Below is a small trained network, with its code and all its weights. Each question gives an input and a class and asks what happens when units are switched off, that is, made to give their printed mean instead of their output.

import numpy as np


def w(rows, s, z=0):
    codes = np.array(rows[::2]) - 128.0
    scale = np.full(codes.shape[1], s)
    scale[-1] = z or s
    return codes * scale


def norm(h):
    return h / np.sqrt((h * h).mean(-1, keepdims=True) + 1e-5)


def f(y):
    return np.maximum(y, 0)


def log_softmax(a):
    a = a - a.max(-1, keepdims=True)
    return a - np.log(np.exp(a).sum(-1, keepdims=True))


def net(x, mask):
    res = np.array(x, float).reshape(1, 4) / 4 @ E
    u = 0
    for l in range(4):
        y = f(norm(res) @ A[l][:, :-1].T + A[l][:, -1])
        res = res + np.where(mask[u : u + 13], y, B[l][:, -1]) @ B[l][:, :-1]
        u += 13
    return log_softmax(norm(res)[-1] @ U[:, :-1].T + U[:, -1])


A, B = {}, {}
E = w([
[110,107,214,152,139,127,180,131,132,32,122,148],'x0',
[2,149,160,118,150,110,180,126,119,200,116,47],'x1',
[174,129,101,128,127,123,207,125,42,143,129,116],'x2',
[130,119,66,131,133,125,236,140,227,161,126,175],'x3',
],0.0092)
A[0] = w([
[91,133,186,125,131,125,59,118,18,119,125,96,4],'L0N0',
[120,130,90,123,131,126,90,123,108,194,131,117,17],'L0N1',
[88,128,142,133,130,127,79,125,177,131,121,119,35],'L0N2',
[76,129,158,121,132,129,62,123,203,122,126,118,33],'L0N3',
[121,133,86,130,129,132,97,135,117,194,135,111,48],'L0N4',
[147,128,155,121,127,129,150,132,131,82,127,142,83],'L0N5',
[208,127,113,130,128,129,92,119,127,81,134,147,110],'L0N6',
[78,124,214,135,139,123,186,125,113,54,127,118,15],'L0N7',
[36,136,161,131,128,128,152,120,107,174,129,88,14],'L0N8',
[136,128,95,122,137,117,85,123,110,178,122,114,64],'L0N9',
[154,129,115,125,132,127,212,122,4,147,125,107,4],'L0N10',
[54,126,149,122,134,126,149,126,100,158,130,105,12],'L0N11',
[116,130,106,126,133,125,222,118,200,151,125,137,4],'L0N12',
],0.025,0.0036)
B[0] = w([
[97,84,30,165,170,138,64,230,244,135,183,54,250],'L0N0',
[105,152,117,130,64,179,168,68,134,147,110,103,185],'L0N1',
[110,149,188,136,119,117,143,142,103,97,197,193,182],'L0N2',
[107,150,233,136,111,88,157,140,122,102,212,208,208],'L0N3',
[83,134,145,125,82,157,152,50,139,94,84,78,187],'L0N4',
[137,155,125,129,97,187,156,76,122,143,104,119,174],'L0N5',
[166,119,121,115,181,85,128,156,32,123,49,105,231],'L0N6',
[100,172,111,122,34,192,170,8,131,143,97,86,228],'L0N7',
[203,103,119,104,182,102,138,149,38,116,38,143,232],'L0N8',
[151,153,95,120,64,186,158,72,135,136,128,113,179],'L0N9',
[109,160,249,139,108,87,147,140,126,92,226,249,225],'L0N10',
[180,125,122,114,162,89,117,140,50,135,66,125,204],'L0N11',
[105,90,45,159,160,138,41,215,206,124,192,49,233],'L0N12',
],0.022)
A[1] = w([
[107,152,110,113,46,184,152,16,157,165,104,121,37],'L1N0',
[128,119,122,123,129,97,124,116,167,188,123,164,84],'L1N1',
[103,136,132,75,127,170,131,52,141,185,71,96,35],'L1N2',
[115,130,118,124,151,106,121,97,151,166,136,143,83],'L1N3',
[119,119,205,127,138,89,131,109,175,139,171,253,5],'L1N4',
[142,109,114,73,148,63,106,149,70,124,69,128,4],'L1N5',
[74,70,90,74,100,118,149,147,234,129,144,131,73],'L1N6',
[186,121,116,118,199,104,129,121,47,135,14,142,38],'L1N7',
[107,71,57,133,185,135,59,191,239,180,138,95,31],'L1N8',
[188,87,114,88,196,93,107,123,73,180,23,147,34],'L1N9',
[105,122,106,99,93,172,160,29,194,151,74,136,42],'L1N10',
[68,128,155,88,182,77,177,131,99,152,19,77,80],'L1N11',
[121,170,84,118,87,117,116,29,139,179,102,122,43],'L1N12',
],0.017,0.003)
B[1] = w([
[45,111,120,101,83,150,216,92,69,117,12,28,203],'L1N0',
[159,148,152,174,102,102,154,157,91,64,148,116,128],'L1N1',
[78,148,198,143,120,180,154,59,131,146,92,117,164],'L1N2',
[123,144,132,146,131,109,102,102,135,107,169,102,128],'L1N3',
[61,118,201,152,159,97,152,138,136,136,181,162,181],'L1N4',
[189,181,145,185,189,164,116,159,79,169,52,126,197],'L1N5',
[177,215,91,184,183,94,3,77,58,146,115,145,183],'L1N6',
[245,157,34,123,184,84,174,199,119,189,119,157,240],'L1N7',
[71,58,147,155,123,186,23,223,176,74,164,53,250],'L1N8',
[231,116,116,75,171,60,140,133,52,160,97,148,213],'L1N9',
[113,111,132,67,3,155,215,121,125,64,107,54,172],'L1N10',
[242,165,103,172,147,170,61,94,64,93,167,178,185],'L1N11',
[99,157,72,119,43,128,210,80,183,172,112,117,167],'L1N12',
],0.016,0.019)
A[2] = w([
[143,117,78,118,148,123,158,95,236,132,130,198,152],'L2N0',
[110,135,140,112,156,116,77,88,147,123,100,178,72],'L2N1',
[141,110,157,110,112,121,83,51,150,125,134,200,26],'L2N2',
[163,126,53,129,171,62,163,155,202,161,105,184,80],'L2N3',
[112,136,124,110,145,123,127,117,138,139,122,138,88],'L2N4',
[212,114,77,90,180,93,89,69,128,182,79,214,51],'L2N5',
[112,121,80,160,146,122,102,109,182,163,110,164,83],'L2N6',
[129,99,138,111,145,143,121,117,145,161,105,141,4],'L2N7',
[91,114,160,121,167,76,113,86,145,160,140,198,18],'L2N8',
[82,132,235,121,139,76,132,107,147,139,219,252,19],'L2N9',
[110,53,136,105,152,120,123,126,156,111,106,122,99],'L2N10',
[137,107,146,154,133,125,126,106,157,137,108,143,66],'L2N11',
[147,123,117,139,138,115,104,34,159,184,146,170,41],'L2N12',
],0.022,0.002)
B[2] = w([
[94,148,208,174,111,135,156,141,82,118,93,71,129],'L2N0',
[75,124,141,101,145,98,128,124,165,144,83,149,131],'L2N1',
[109,114,96,99,127,158,124,159,157,113,147,154,141],'L2N2',
[175,165,144,93,140,215,128,83,101,133,164,135,188],'L2N3',
[119,136,143,142,127,126,135,157,119,112,100,113,128],'L2N4',
[143,156,108,156,196,111,190,171,69,194,78,136,242],'L2N5',
[105,130,134,98,142,111,133,191,151,174,100,109,144],'L2N6',
[155,137,112,150,131,109,133,115,149,126,145,138,128],'L2N7',
[128,77,117,93,99,138,203,166,170,119,154,146,160],'L2N8',
[136,104,230,83,103,72,222,143,161,128,197,254,253],'L2N9',
[123,150,110,154,100,155,115,146,122,116,158,105,148],'L2N10',
[170,119,156,151,149,177,150,118,170,88,110,134,128],'L2N11',
[127,72,134,103,173,137,192,133,160,100,88,141,128],'L2N12',
],0.024,0.016)
A[3] = w([
[106,74,68,116,173,134,1,123,234,153,139,122,1],'L3N0',
[123,118,95,125,118,108,98,101,145,168,106,163,33],'L3N1',
[90,131,109,164,163,112,58,135,165,137,132,104,38],'L3N2',
[123,85,123,100,144,93,78,51,156,134,115,160,59],'L3N3',
[138,85,92,93,136,129,84,87,167,130,91,193,29],'L3N4',
[84,110,116,98,105,152,116,42,146,162,82,129,26],'L3N5',
[137,132,123,129,152,129,116,111,133,146,128,140,66],'L3N6',
[145,133,106,135,155,84,96,93,128,137,126,142,159],'L3N7',
[91,102,122,130,151,125,105,100,117,129,111,158,80],'L3N8',
[142,100,94,127,136,130,86,129,146,130,147,123,91],'L3N9',
[129,125,108,144,145,122,126,124,167,124,117,153,44],'L3N10',
[129,119,109,123,135,126,118,109,152,142,125,147,91],'L3N11',
[110,121,116,135,156,126,115,102,146,141,106,158,89],'L3N12',
],0.025,0.0017)
B[3] = w([
[111,59,73,121,139,122,130,255,230,138,115,99,252],'L3N0',
[122,124,128,129,166,108,165,151,180,144,123,105,128],'L3N1',
[117,66,108,89,161,145,155,174,177,151,125,116,213],'L3N2',
[131,110,75,100,145,121,192,117,148,196,124,122,128],'L3N3',
[157,171,95,203,136,152,223,163,112,84,125,143,128],'L3N4',
[131,141,90,63,84,146,214,59,187,117,123,134,175],'L3N5',
[160,160,132,127,102,137,147,157,132,120,95,91,141],'L3N6',
[152,114,109,153,133,129,169,96,164,170,113,146,149],'L3N7',
[108,136,129,134,101,125,143,153,130,118,110,136,128],'L3N8',
[101,112,135,111,129,104,131,110,175,136,125,125,177],'L3N9',
[120,105,144,165,126,107,155,142,134,119,97,107,132],'L3N10',
[145,143,129,126,103,118,130,144,134,149,143,111,128],'L3N11',
[112,107,140,141,141,127,146,99,109,137,157,129,128],'L3N12',
],0.025,0.02)
U = w([
[109,82,77,157,138,166,51,190,192,112,159,64,128],'0',
[212,147,98,145,177,128,136,138,55,148,83,122,120],'1',
[99,149,100,122,49,178,167,30,129,110,91,69,131],'2',
[105,145,213,153,115,95,152,126,134,101,198,210,121],'3',
[133,107,119,123,129,130,164,142,152,138,118,127,255],'4',
[104,95,114,116,151,74,44,5,157,171,110,159,57],'5',
[111,117,129,120,150,101,8,3,176,159,94,178,39],'6',
],0.012,0.0087)

Each question gives the input, the list of numbers given to net, and the class t.
The units are the neurons (one row each of A and B). Each row of codes is followed by its name. A weight is (code - 128) times the scale printed after its matrix; where a second scale follows, it is the last column's (A, B and U).
mask holds one flag per neuron, layer by layer. A switched-off neuron (its flag False) gives its mean, the last column of its row in B, instead of its output. The means were averaged over made-up inputs and are rounded, as every weight is.
A unit's drop is (log p(t) with every unit on - log p(t) with that unit switched off) / (log p(t) with every unit on - log p(t) with every unit switched off).
most important unit: the unit with the biggest drop
k most important neurons: the k neurons with the biggest drops, biggest first
top k neurons in layer l: the k neurons of layer l with the biggest drops, biggest first
drop of u: that unit's drop, to one decimal
input [-7,2,-6,4], class 2: most important unit : L0N4
input [0,6,3,4], class 1: 2 most important neurons : L0N8; L0N0
input [-7,6,3,-3], class 2: top 4 neurons in layer 0 : L0N1; L0N4; L0N9; L0N6
input [0,7,-8,3], class 3: 2 most important neurons : L0N3; L0N2
input [7,-6,8,6], class 3: 2 most important neurons : L0N10; L0N0
input [5,-3,6,5], class 3: 2 most important neurons : L0N10; L0N0
input [2,6,5,0], class 1: 3 most important neurons : L0N8; L0N11; L0N3
input [-3,4,0,-1], class 1: 3 most important neurons : L0N8; L0N11; L0N7
input [8,6,-1,-2], class 2: 2 most important neurons : L0N7; L0N6
input [-8,8,4,8], class 0: 2 most important neurons : L0N12; L0N7
input [-2,-7,4,6], class 1: 2 most important neurons : L0N6; L0N0
input [-8,6,6,5], class 2: 3 most important neurons : L0N0; L0N6; L0N4
input [-4,-4,-6,-7], class 0: top 2 neurons in layer 0 : L0N0; L0N10
input [-5,-7,3,3], class 1: most important unit : L0N6
input [1,-2,-6,4], class 3: 2 most important neurons : L0N3; L0N0
input [-4,-8,2,-6], class 1: 2 most important neurons : L0N6; L0N12
input [-7,8,-1,7], class 1: top 3 neurons in layer 0 : L0N8; L0N0; L0N11
input [6,3,-7,-5], class 3: 3 most important neurons : L0N3; L0N2; L0N12
input [4,4,0,-1], class 1: top 4 neurons in layer 0 : L0N8; L0N11; L0N1; L0N4
input [-5,-6,-1,0], class 1: most important unit : L0N6
input [-3,8,8,-8], class 0: 2 most important neurons : L0N0; L0N3
input [-6,-3,8,5], class 3: 2 most important neurons : L0N10; L0N7
input [3,6,-6,-6], class 0: top 2 neurons in layer 0 : L0N0; L0N10
input [-4,6,4,-3], class 1: top 2 neurons in layer 0 : L0N8; L0N11
input [6,-8,-2,3], class 1: drop of L0N6 : 2.2
input [0,1,8,6], class 3: drop of L0N0 : 0.6
input [6,3,-2,6], class 0: most important unit : L0N12
input [6,4,-1,-4], class 2: drop of L0N12 : 0.3
input [8,1,3,-4], class 2: drop of L2N3 : 0.0
